Here is a tiny trained network, its code and every weight. The questions are about switching its units off for an input and a target symbol, where a switched-off unit gives its printed mean instead of its output.

import numpy as np


def w(rows, s, z=0):
    codes = np.array(rows[::2]) - 128.0
    scale = np.full(codes.shape[1], s)
    scale[-1] = z or s
    return codes * scale


def f(y):
    return np.maximum(y, 0)


def softmax(a):
    e = np.exp(a - a.max(-1, keepdims=True))
    return e / e.sum(-1, keepdims=True)


def log_softmax(a):
    a = a - a.max(-1, keepdims=True)
    return a - np.log(np.exp(a).sum(-1, keepdims=True))


def net(x, mask):
    ids = ['ΘΦαβμσ'.index(c) for c in x.split()]
    T = len(ids)
    res = E[ids] + P[:T]
    u = 0
    for l in range(3):
        q, k, v = (res @ M[l].T for M in (Q, K, V))
        z = softmax(np.where(np.tri(T) > 0, q @ k.T / 4**0.5, -1e9)) @ v
        res = res + np.where(mask[u], z, O[l][:, -1]) @ O[l][:, :-1]
        u += 1
        y = f(res @ A[l][:, :-1].T + A[l][:, -1])
        res = res + np.where(mask[u : u + 8], y, B[l][:, -1]) @ B[l][:, :-1]
        u += 8
    return log_softmax(res[-1] @ U[:, :-1].T + U[:, -1])


Q, K, V, O, A, B = {}, {}, {}, {}, {}, {}
E = w([
[225,153,144],'Θ',
[89,254,202],'Φ',
[76,249,120],'α',
[182,123,49],'β',
[51,130,77],'μ',
[122,156,104],'σ',
],0.013)
P = w([
[118,2,191],'0',
[153,143,101],'1',
[160,164,134],'2',
[159,183,150],'3',
[159,195,160],'4',
[154,207,162],'5',
[154,218,170],'6',
[152,230,164],'7',
[148,244,159],'8',
[156,237,194],'9',
],0.0061)
Q[0] = w([
[130,170,166],'0.h1',
[103,72,163],'0.h1',
[168,251,150],'0.h1',
[186,121,117],'0.h1',
],0.014)
K[0] = w([
[112,63,120],'0.h1',
[117,158,13],'0.h1',
[137,28,232],'0.h1',
[213,216,255],'0.h1',
],0.0087)
V[0] = w([
[133,253,122],'0.h1',
[160,212,50],'0.h1',
[19,151,164],'0.h1',
[106,43,66],'0.h1',
],0.0073)
O[0] = w([
[33,102,71,230],'0.h1',
[154,40,97,184],'0.h1',
[254,240,82,57],'0.h1',
[20,202,225,2],'0.h1',
],0.0054,0.0019)
A[0] = w([
[93,73,48,254],'0.n1',
[51,44,59,111],'0.n2',
[254,145,129,161],'0.n3',
[51,147,80,115],'0.n4',
[48,161,203,23],'0.n5',
[102,210,186,189],'0.n6',
[9,155,118,41],'0.n7',
[157,195,158,129],'0.n8',
],0.0091,0.0039)
B[0] = w([
[56,206,162,207],'0.n1',
[76,3,176,148],'0.n2',
[173,87,207,218],'0.n3',
[167,92,255,166],'0.n4',
[79,42,48,171],'0.n5',
[198,137,58,254],'0.n6',
[149,33,84,163],'0.n7',
[132,81,89,207],'0.n8',
],0.0068,0.0057)
Q[1] = w([
[147,109,27],'1.h1',
[127,94,109],'1.h1',
[70,136,113],'1.h1',
[154,2,107],'1.h1',
],0.011)
K[1] = w([
[121,152,17],'1.h1',
[78,182,82],'1.h1',
[176,122,126],'1.h1',
[75,254,92],'1.h1',
],0.0087)
V[1] = w([
[123,82,203],'1.h1',
[202,80,189],'1.h1',
[37,124,144],'1.h1',
[2,109,88],'1.h1',
],0.0083)
O[1] = w([
[45,159,135,92],'1.h1',
[209,254,218,175],'1.h1',
[194,103,38,30],'1.h1',
[163,80,30,1],'1.h1',
],0.0071,0.0027)
A[1] = w([
[225,219,126,97],'1.n1',
[202,155,196,252],'1.n2',
[168,147,130,18],'1.n3',
[134,221,206,162],'1.n4',
[175,212,129,65],'1.n5',
[81,118,160,211],'1.n6',
[2,97,127,43],'1.n7',
[168,230,121,59],'1.n8',
],0.0073,0.0024)
B[1] = w([
[122,98,237,226],'1.n1',
[196,124,120,254],'1.n2',
[69,6,185,137],'1.n3',
[162,107,139,243],'1.n4',
[153,70,254,188],'1.n5',
[213,235,161,162],'1.n6',
[45,90,224,146],'1.n7',
[163,113,221,191],'1.n8',
],0.007,0.0061)
Q[2] = w([
[34,195,142],'2.h1',
[58,61,162],'2.h1',
[148,1,170],'2.h1',
[39,188,132],'2.h1',
],0.0092)
K[2] = w([
[153,89,110],'2.h1',
[172,174,39],'2.h1',
[108,250,109],'2.h1',
[169,39,70],'2.h1',
],0.014)
V[2] = w([
[159,254,124],'2.h1',
[115,233,234],'2.h1',
[229,169,71],'2.h1',
[120,99,54],'2.h1',
],0.0076)
O[2] = w([
[155,123,48,160],'2.h1',
[96,122,99,251],'2.h1',
[196,170,118,129],'2.h1',
[223,1,95,40],'2.h1',
],0.0084,0.014)
A[2] = w([
[188,44,125,38],'2.n1',
[157,134,95,254],'2.n2',
[121,150,202,144],'2.n3',
[142,62,23,103],'2.n4',
[143,175,86,182],'2.n5',
[116,169,101,202],'2.n6',
[78,171,11,80],'2.n7',
[73,163,162,129],'2.n8',
],0.012,0.007)
B[2] = w([
[187,154,105,139],'2.n1',
[51,128,217,172],'2.n2',
[170,92,120,247],'2.n3',
[140,74,176,135],'2.n4',
[102,161,174,176],'2.n5',
[118,120,174,199],'2.n6',
[164,125,4,167],'2.n7',
[152,84,89,235],'2.n8',
],0.012,0.013)
U = w([
[215,118,123,83],'Θ',
[126,168,158,28],'Φ',
[101,144,157,3],'α',
[144,160,106,93],'β',
[70,2,130,181],'μ',
[67,228,194,237],'σ',
],0.0079,0.003)

Each question gives the input, a string of symbols that net reads in full, and the target symbol t.
The units are the heads (4 rows each of Q, K, V and O) and the neurons (one row each of A and B). Each row of codes is followed by its name. A weight is (code - 128) times the scale printed after its matrix; where a second scale follows, it is the last column's (O, A, B and U).
mask holds one flag per unit, layer by layer, with each layer's heads first. A switched-off unit (its flag False) gives its mean, the last column of its rows in O or B, instead of its output. The means were averaged over made-up inputs and are rounded, as every weight is.
A unit's drop is (log p(t) with every unit on - log p(t) with that unit switched off) / (log p(t) with every unit on - log p(t) with every unit switched off).
The circuit of an input: a set's keep is (log p(t) with only the set's units on - log p(t) with every unit switched off) / (log p(t) with every unit on - log p(t) with every unit switched off). Starting from the 12 units with the biggest drops (on a tie, the unit counted first), units are removed one at a time, each time the one whose removal leaves the highest keep (on an exact tie, the one counted first), for as long as the keep stays at least 0.8.
circuit, biggest first: the units of the circuit, biggest drop first
most important unit: the unit with the biggest drop
k most important neurons: the k neurons with the biggest drops, biggest first
k most important neurons of layer l: the k neurons of layer l with the biggest drops, biggest first
drop when u is switched off: that unit's drop, to one decimal
input Θ σ μ μ β, target β: circuit, biggest first : 2.n7, 2.h1, 1.h1
input Θ Θ Θ σ σ Θ σ σ μ β, target β: circuit, biggest first : 2.n7, 2.h1, 1.h1, 0.n3
input Φ σ Θ σ σ α, target Θ: 4 most important neurons : 2.n3, 2.n8, 1.n5, 1.n1
input Φ σ μ Φ Θ Φ Θ μ Θ, target μ: most important unit : 2.h1
input Θ σ Φ σ σ Θ σ σ Φ α, target β: 2 most important neurons of layer 0 : 0.n5, 0.n6
input σ Φ α Φ σ Θ Θ σ, target Θ: 4 most important neurons : 2.n3, 0.n3, 2.n8, 2.n2
input Θ μ σ β σ β Θ σ μ Φ, target β: 3 most important neurons : 2.n7, 0.n5, 0.n6
input Θ σ σ σ Θ, target σ: 2 most important neurons : 0.n1, 0.n8
input σ σ σ σ Θ σ σ β, target σ: 2 most important neurons of layer 2 : 2.n3, 2.n8
input β Θ Φ, target μ: 3 most important neurons : 0.n5, 0.n7, 0.n3
input Θ Θ Θ σ α, target β: 2 most important neurons of layer 0 : 0.n7, 0.n5
input α Θ σ Φ β Φ Θ μ Θ, target μ: 2 most important neurons : 0.n1, 0.n6
input α β α σ, target σ: 2 most important neurons of layer 1 : 1.n1, 1.n5
input σ σ σ, target σ: most important unit : 0.h1
input Θ σ σ Φ Θ, target σ: 2 most important neurons of layer 2 : 2.n7, 2.n3
input β σ σ σ α, target μ: 3 most important neurons of layer 0 : 0.n5, 0.n3, 0.n7
input σ σ σ σ σ σ β, target σ: 2 most important neurons : 2.n8, 2.n3
input β σ μ μ β α, target μ: 2 most important neurons of layer 0 : 0.n5, 0.n7
input Φ β σ α σ α, target Θ: drop when 1.n8 is switched off : 0.2
input Θ σ σ σ β Φ Θ μ μ Φ, target β: drop when 1.n1 is switched off : 0.1
input β Φ Θ β σ Θ Θ σ Θ Φ, target μ: drop when 1.n8 is switched off : 0.0
input Φ Θ σ Φ, target Θ: drop when 2.n3 is switched off : 0.7
input σ σ Θ μ Θ β σ, target Θ: 2 most important neurons of layer 2 : 2.n3, 2.n2
